array([122, 131, 152, 141])
The entry just right of 131 -> 152
What is the entry just right of 122?
A: 131

Read these off the row that follows.
1) Which number is the entry just left of 143?
2) Which number is the third entry from the right?
3) Which number is the minimum?
4) Which number is the entry just right of 143?
[101 126 126 102 130 108 137 143 130 131 148 142 139 124]
1) 137
2) 142
3) 101
4) 130

[[129, 128, 129, 127, 129, 127, 130, 125, 130, 128, 127, 128, 127, 129], [124, 124, 131, 126, 127, 127, 129, 130, 136, 124, 128, 123, 142, 123], [134, 136, 126, 136, 125, 129, 113, 114, 147, 127, 140, 138, 124, 113], [110, 133, 109, 133, 120, 143, 127, 141, 118, 124, 147, 116, 118, 129], [137, 128, 125, 130, 125, 127, 134, 112, 153, 133, 130, 135, 127, 117], [123, 124, 128, 122, 130, 129, 137, 127, 131, 127, 124, 128, 130, 136], [130, 125, 131, 126, 130, 125, 131, 126, 130, 127, 125, 126, 134, 125]]
Which number is the fifth entry in reading order?
Answer: 129
The 3rd entry in reading order: 129
The entry just left of the smallest entry -> 133
Which number is the maximum?
Answer: 153
The first entry in reading order -> 129
The entry just right of 114: 147
Which number is the entry just left of 143?
Answer: 120
Which number is the entry just left of 135?
Answer: 130

Questions about the array below. Indices start at 1.
1) What is the entry in row 1 and column 1?
2) What is the entry in the bottom-left corner?
3) What is the entry in row 1 and column 2?
4) What is the entry at row 2, column 3?
5) What is the entry in row 1 and column 3?
6) What is the entry in the bottom-right corner?
7) What is the entry in row 3 and column 1?
8) What is the entry in the top-right corner?
[[127 119 110 128 117 140 139 139 127 121]
 [116 143 144 136 121 107 127 110 145 143]
 [112 145 133 135 126 116 134 114 141 137]
 [118 136 140 140 119 114 133 117 147 142]
 [112 137 131 134 113 108 134 115 143 131]
 [126 118 118 132 109 129 136 132 134 126]
 [147 116 125 130 128 147 114 133 121 128]
 [125 120 118 132 111 128 136 131 136 126]
 [124 133 135 135 133 125 133 126 135 137]
 [135 127 132 128 142 137 125 134 123 131]]
1) 127
2) 135
3) 119
4) 144
5) 110
6) 131
7) 112
8) 121

Read these off the grid that follows. Counting starts at 1.
1) Find the entry in row 2 and column 1.
2) Find the entry at row 3, column 1.
3) Find the entry just right of the largest entry.
4) Find the entry at row 1, column 3.
5) Find the entry directly above 117.
6) Find the bottom-right entry.
7) Find the entry in the top-right corner.
118,141,141,140,140,141,131
120,110,110,110,110,110,142
148,123,123,123,123,123,107
107,132,132,131,131,132,136
133,134,134,134,134,134,111
118,132,132,131,131,132,128
117,135,135,135,135,136,118
124,125,125,125,125,125,125
122,107,107,107,107,108,141
1) 120
2) 148
3) 123
4) 141
5) 118
6) 141
7) 131
